Below is a small trained network, with its code and all its weights. Each question gives an input and a target symbol and asks what happens when units are switched off, that is, made to give their printed mean instead of their output.

import numpy as np


def w(rows, s, z=0):
    codes = np.array(rows[::2]) - 128.0
    scale = np.full(codes.shape[1], s)
    scale[-1] = z or s
    return codes * scale


def norm(h):
    return h / np.sqrt((h * h).mean(-1, keepdims=True) + 1e-5)


def f(y):
    return np.maximum(y, 0)


def softmax(a):
    e = np.exp(a - a.max(-1, keepdims=True))
    return e / e.sum(-1, keepdims=True)


def log_softmax(a):
    a = a - a.max(-1, keepdims=True)
    return a - np.log(np.exp(a).sum(-1, keepdims=True))


def net(x, mask):
    ids = ['γδεζηθμξσφψ'.index(c) for c in x.split()]
    T = len(ids)
    res = E[ids] + P[:T]
    u = 0
    for l in range(3):
        q, k, v = (norm(res) @ M[l].T for M in (Q, K, V))
        z = softmax(np.where(np.tri(T) > 0, q @ k.T / 2**0.5, -1e9)) @ v
        res = res + np.where(mask[u], z, O[l][:, -1]) @ O[l][:, :-1]
        u += 1
        y = f(norm(res) @ A[l][:, :-1].T + A[l][:, -1])
        res = res + np.where(mask[u : u + 8], y, B[l][:, -1]) @ B[l][:, :-1]
        u += 8
    return log_softmax(norm(res)[-1] @ U[:, :-1].T + U[:, -1])


Q, K, V, O, A, B = {}, {}, {}, {}, {}, {}
E = w([
[128,118,174,205],'γ',
[23,254,225,121],'δ',
[160,182,129,174],'ε',
[63,216,71,201],'ζ',
[132,135,59,151],'η',
[108,172,120,234],'θ',
[131,169,159,150],'μ',
[128,137,172,204],'ξ',
[169,185,126,188],'σ',
[146,152,171,196],'φ',
[156,153,142,187],'ψ',
],0.0081)
P = w([
[140,7,68,43],'0',
[82,152,246,106],'1',
[87,168,223,119],'2',
[98,164,205,120],'3',
[106,170,180,120],'4',
[106,171,170,122],'5',
],0.0022)
Q[0] = w([
[235,45,47,147],'L0H0',
[253,37,111,9],'L0H0',
],0.0034)
K[0] = w([
[196,65,184,156],'L0H0',
[3,91,218,89],'L0H0',
],0.0036)
V[0] = w([
[216,121,185,217],'L0H0',
[148,5,146,130],'L0H0',
],0.0032)
O[0] = w([
[183,57,140,86,252],'L0H0',
[61,93,147,253,52],'L0H0',
],0.0036,0.0029)
A[0] = w([
[105,115,163,143,89],'L0N0',
[211,85,143,90,134],'L0N1',
[133,87,118,178,72],'L0N2',
[74,66,123,115,226],'L0N3',
[109,143,241,162,143],'L0N4',
[164,73,251,214,5],'L0N5',
[3,153,188,106,196],'L0N6',
[28,203,37,66,98],'L0N7',
],0.0051,0.0023)
B[0] = w([
[240,154,85,158,143],'L0N0',
[78,40,208,108,156],'L0N1',
[126,92,152,117,140],'L0N2',
[197,203,35,59,139],'L0N3',
[164,163,144,63,254],'L0N4',
[156,161,44,139,229],'L0N5',
[127,176,87,2,194],'L0N6',
[185,113,143,106,182],'L0N7',
],0.0034,0.0043)
Q[1] = w([
[114,139,107,152],'L1H0',
[255,113,117,128],'L1H0',
],0.01)
K[1] = w([
[95,130,146,149],'L1H0',
[173,8,130,124],'L1H0',
],0.011)
V[1] = w([
[76,42,143,160],'L1H0',
[163,48,182,2],'L1H0',
],0.0046)
O[1] = w([
[141,220,38,254,6],'L1H0',
[191,209,78,92,102],'L1H0',
],0.0057,0.0021)
A[1] = w([
[182,58,179,106,209],'L1N0',
[181,115,98,82,4],'L1N1',
[15,124,94,128,175],'L1N2',
[88,54,2,58,149],'L1N3',
[166,126,104,100,114],'L1N4',
[193,143,188,186,182],'L1N5',
[114,81,153,200,254],'L1N6',
[135,137,167,85,14],'L1N7',
],0.006,0.00074)
B[1] = w([
[40,252,125,137,200],'L1N0',
[178,175,204,151,169],'L1N1',
[245,24,204,7,172],'L1N2',
[76,133,146,176,164],'L1N3',
[202,198,176,54,168],'L1N4',
[49,65,62,99,253],'L1N5',
[122,248,198,59,159],'L1N6',
[92,84,107,200,184],'L1N7',
],0.004,0.0039)
Q[2] = w([
[112,203,71,219],'L2H0',
[254,127,70,71],'L2H0',
],0.0074)
K[2] = w([
[170,142,2,231],'L2H0',
[152,244,156,98],'L2H0',
],0.0085)
V[2] = w([
[84,224,135,159],'L2H0',
[125,106,77,253],'L2H0',
],0.0049)
O[2] = w([
[72,121,218,254,184],'L2H0',
[103,180,81,160,3],'L2H0',
],0.0056,0.0032)
A[2] = w([
[183,168,172,197,35],'L2N0',
[207,56,196,30,141],'L2N1',
[20,160,108,96,6],'L2N2',
[76,202,41,246,101],'L2N3',
[208,143,126,57,200],'L2N4',
[197,188,97,34,64],'L2N5',
[188,95,25,100,142],'L2N6',
[61,72,104,3,151],'L2N7',
],0.005,0.0014)
B[2] = w([
[117,129,47,176,185],'L2N0',
[200,79,83,165,253],'L2N1',
[190,255,169,136,146],'L2N2',
[139,21,105,33,194],'L2N3',
[39,106,160,135,207],'L2N4',
[62,98,108,86,185],'L2N5',
[140,251,238,205,141],'L2N6',
[78,53,81,68,202],'L2N7',
],0.0048,0.0045)
U = w([
[159,149,106,211,169],'γ',
[56,172,72,40,96],'δ',
[181,217,95,111,122],'ε',
[104,16,107,39,100],'ζ',
[136,88,186,118,85],'η',
[43,75,158,206,73],'θ',
[246,146,137,54,48],'μ',
[207,104,195,168,151],'ξ',
[186,114,18,120,253],'σ',
[58,63,53,160,117],'φ',
[76,181,168,115,200],'ψ',
],0.012,0.0027)

Each question gives the input, a string of symbols that net reads in full, and the target symbol t.
The units are the heads (2 rows each of Q, K, V and O) and the neurons (one row each of A and B). Each row of codes is followed by its name. A weight is (code - 128) times the scale printed after its matrix; where a second scale follows, it is the last column's (O, A, B and U).
mask holds one flag per unit, layer by layer, with each layer's heads first. A switched-off unit (its flag False) gives its mean, the last column of its rows in O or B, instead of its output. The means were averaged over made-up inputs and are rounded, as every weight is.
A unit's drop is (log p(t) with every unit on - log p(t) with that unit switched off) / (log p(t) with every unit on - log p(t) with every unit switched off).
The circuit of an input: a set's keep is (log p(t) with only the set's units on - log p(t) with every unit switched off) / (log p(t) with every unit on - log p(t) with every unit switched off). Starting from the 12 units with the biggest drops (on a tie, the unit counted first), units are removed one at a time, each time the one whose removal leaves the highest keep (on an exact tie, the one counted first), for as long as the keep stays at least 0.8.
units of the circuit, in order: the units of the circuit, biggest drop first
unit that matters most: the unit with the biggest drop
top k neurons: the k neurons with the biggest drops, biggest first
top k neurons in layer l: the k neurons of layer l with the biggest drops, biggest first
input ζ ε ζ ζ φ, target ζ: units of the circuit, in order	[L1H0 L2H0 L1N2 L2N7]
input φ ζ φ η ζ, target ζ: units of the circuit, in order	[L1H0 L1N2]
input ψ ψ μ ψ γ, target σ: top 4 neurons	[L0N1 L1N2 L0N6 L2N3]
input ε σ φ, target μ: units of the circuit, in order	[L1H0 L0N1 L0N5]
input θ φ ξ η, target ψ: unit that matters most	L1N0
input θ ψ ζ ζ σ ψ, target ψ: top 2 neurons	[L1N0 L0N6]
input ξ θ ε, target θ: top 4 neurons	[L1N6 L0N5 L0N6 L0N3]
input μ φ η, target ε: top 2 neurons in layer 0	[L0N1 L0N7]
input η μ ε, target δ: top 3 neurons	[L0N4 L0N6 L1N2]
input σ ψ φ ψ, target ξ: top 2 neurons in layer 1	[L1N0 L1N2]
input φ ζ ζ ε ξ, target γ: top 2 neurons	[L0N1 L1N2]
input ε ζ ε ζ ψ, target μ: top 3 neurons	[L0N1 L0N5 L1N0]
input θ ζ ξ ζ σ, target ψ: top 2 neurons	[L1N6 L1N0]
input ε σ σ ξ ψ, target μ: top 3 neurons	[L0N1 L0N5 L2N7]
input ψ ψ γ ξ ξ γ, target σ: top 2 neurons	[L0N1 L2N3]
input ψ φ ψ μ, target ψ: unit that matters most	L1N2
input ξ ψ σ σ, target θ: top 2 neurons in layer 0	[L0N5 L0N3]
input σ ψ γ ζ σ σ, target ξ: top 3 neurons	[L0N1 L0N6 L1N2]
input ζ ψ ξ, target ζ: top 2 neurons	[L1N2 L0N4]
input θ ξ ε δ ε, target ψ: top 2 neurons in layer 1	[L1N0 L1N6]
input φ ξ φ, target γ: unit that matters most	L0N4
